Below are the code and all the weights of a small trained network. Each question names an input and a class and asks about switching units off, where a switched-off unit gives its printed mean instead of its output.

import numpy as np


def w(rows, s, z=0):
    codes = np.array(rows[::2]) - 128.0
    scale = np.full(codes.shape[1], s)
    scale[-1] = z or s
    return codes * scale


def f(y):
    return y / 2 * (1 + np.tanh(0.7978845608 * (y + 0.044715 * y**3)))


def log_softmax(a):
    a = a - a.max(-1, keepdims=True)
    return a - np.log(np.exp(a).sum(-1, keepdims=True))


def net(x, mask):
    res = np.array(x, float).reshape(1, 4) / 4 @ E
    y = f(res @ A[0][:, :-1].T + A[0][:, -1])
    res = res + np.where(mask, y, B[0][:, -1]) @ B[0][:, :-1]
    return log_softmax(res[-1] @ U[:, :-1].T + U[:, -1])


A, B = {}, {}
E = w([
[64,93,131,113,2,59,117,126,93],'x0',
[112,148,152,46,152,116,182,178,155],'x1',
[105,88,82,134,137,79,87,203,104],'x2',
[136,119,68,117,142,132,126,100,163],'x3',
],0.0078)
A[0] = w([
[133,145,152,123,139,144,171,63,138,203],'neuron 1',
[134,131,126,133,126,134,128,127,128,123],'neuron 2',
[126,131,129,130,129,128,127,125,127,167],'neuron 3',
[99,107,96,202,120,78,98,193,105,236],'neuron 4',
[115,129,139,117,115,129,132,103,131,151],'neuron 5',
[83,104,101,138,64,67,105,141,109,147],'neuron 6',
[141,133,130,149,127,145,121,120,125,119],'neuron 7',
[92,110,116,101,86,71,126,206,117,254],'neuron 8',
[125,135,145,117,123,133,123,117,125,156],'neuron 9',
[147,128,74,85,155,128,133,112,140,99],'neuron 10',
[127,127,132,127,129,128,128,132,128,116],'neuron 11',
[130,125,147,196,121,127,107,123,109,160],'neuron 12',
[88,116,133,86,63,85,136,74,120,235],'neuron 13',
[114,142,255,79,128,124,152,192,117,202],'neuron 14',
[114,128,201,171,70,121,120,56,109,121],'neuron 15',
[154,128,129,248,131,166,107,79,121,226],'neuron 16',
[122,121,128,87,111,121,133,159,135,115],'neuron 17',
[118,120,125,120,114,109,134,131,121,108],'neuron 18',
[119,125,113,158,123,130,123,134,125,199],'neuron 19',
[128,125,144,114,128,129,125,146,128,117],'neuron 20',
[131,127,121,123,135,125,129,122,129,136],'neuron 21',
],0.015,0.0027)
B[0] = w([
[177,113,111,153,117,168,96,149,124,196],'neuron 1',
[128,123,120,136,125,122,129,124,134,128],'neuron 2',
[131,126,127,130,128,131,127,128,127,134],'neuron 3',
[211,127,136,121,109,147,41,90,133,230],'neuron 4',
[140,133,130,106,139,152,114,141,128,141],'neuron 5',
[63,135,141,153,156,24,157,93,120,245],'neuron 6',
[131,125,118,149,127,108,131,115,138,137],'neuron 7',
[54,131,117,164,149,116,19,92,131,255],'neuron 8',
[140,128,121,119,141,141,136,139,133,136],'neuron 9',
[69,127,135,173,96,180,114,155,118,163],'neuron 10',
[125,126,123,128,118,124,135,123,129,127],'neuron 11',
[138,124,110,171,153,150,124,121,139,162],'neuron 12',
[109,130,130,22,113,116,57,146,119,239],'neuron 13',
[152,124,124,2,95,89,184,123,124,223],'neuron 14',
[153,125,110,161,120,242,108,176,143,201],'neuron 15',
[179,129,148,192,156,59,130,56,123,227],'neuron 16',
[102,132,146,126,138,108,139,120,112,156],'neuron 17',
[117,128,127,116,142,104,117,125,130,142],'neuron 18',
[151,135,138,124,131,136,104,115,128,147],'neuron 19',
[118,123,124,114,119,119,144,116,127,132],'neuron 20',
[119,130,137,135,123,140,124,131,123,131],'neuron 21',
],0.022,0.0093)
U = w([
[122,126,103,226,146,205,151,202,157,139],'0',
[175,107,92,93,75,191,97,166,141,240],'1',
[147,139,178,115,130,74,248,138,114,64],'2',
[47,142,141,99,133,70,129,131,97,5],'3',
[137,128,142,255,202,106,105,62,135,163],'4',
],0.0068,0.0012)

Each question gives the input, the list of numbers given to net, and the class t.
The units are the neurons (one row each of A and B). Each row of codes is followed by its name. A weight is (code - 128) times the scale printed after its matrix; where a second scale follows, it is the last column's (A, B and U).
mask holds one flag per neuron, in row order. A switched-off neuron (its flag False) gives its mean, the last column of its row in B, instead of its output. The means were averaged over made-up inputs and are rounded, as every weight is.
A unit's drop is (log p(t) with every unit on - log p(t) with that unit switched off) / (log p(t) with every unit on - log p(t) with every unit switched off).
The circuit of an input: a set's keep is (log p(t) with only the set's units on - log p(t) with every unit switched off) / (log p(t) with every unit on - log p(t) with every unit switched off). Starting from the 12 units with the biggest drops (on a tie, the unit counted first), units are removed one at a time, each time the one whose removal leaves the highest keep (on an exact tie, the one counted first), for as long as the keep stays at least 0.8.
circuit, biggest first: the units of the circuit, biggest drop first
unit that matters most: the unit with the biggest drop
top k neurons: the k neurons with the biggest drops, biggest first
drop of u: that unit's drop, to one decimal
input [4,-3,-5,-6], class 1: unit that matters most => neuron 15
input [-5,2,0,-1], class 1: top 2 neurons => neuron 6; neuron 16
input [-6,3,-8,-3], class 2: top 2 neurons => neuron 4; neuron 15
input [5,-6,-8,4], class 1: top 3 neurons => neuron 15; neuron 13; neuron 8
input [-6,8,-2,8], class 0: top 2 neurons => neuron 13; neuron 10
input [-1,4,-1,-8], class 2: circuit, biggest first => neuron 14; neuron 13
input [-4,2,7,-5], class 1: top 3 neurons => neuron 6; neuron 16; neuron 4
input [-8,0,8,-2], class 1: top 3 neurons => neuron 6; neuron 8; neuron 16
input [-3,1,-3,-5], class 2: circuit, biggest first => neuron 8; neuron 14
input [-1,3,-3,-4], class 2: top 2 neurons => neuron 4; neuron 8
input [-6,1,-7,-8], class 2: top 2 neurons => neuron 14; neuron 4
input [-3,7,-7,2], class 1: top 2 neurons => neuron 1; neuron 6
input [-5,2,8,-2], class 1: top 3 neurons => neuron 6; neuron 16; neuron 4
input [8,-3,-7,8], class 1: circuit, biggest first => neuron 15
input [-7,4,-2,-2], class 1: top 3 neurons => neuron 6; neuron 16; neuron 1
input [-8,6,1,4], class 0: top 3 neurons => neuron 13; neuron 10; neuron 4
input [-4,6,-7,8], class 0: drop of neuron 13 => 0.3
input [-2,4,-8,3], class 1: drop of neuron 6 => 0.2
input [-2,1,0,4], class 0: drop of neuron 16 => 0.2
input [-4,4,1,-6], class 2: drop of neuron 8 => 0.1
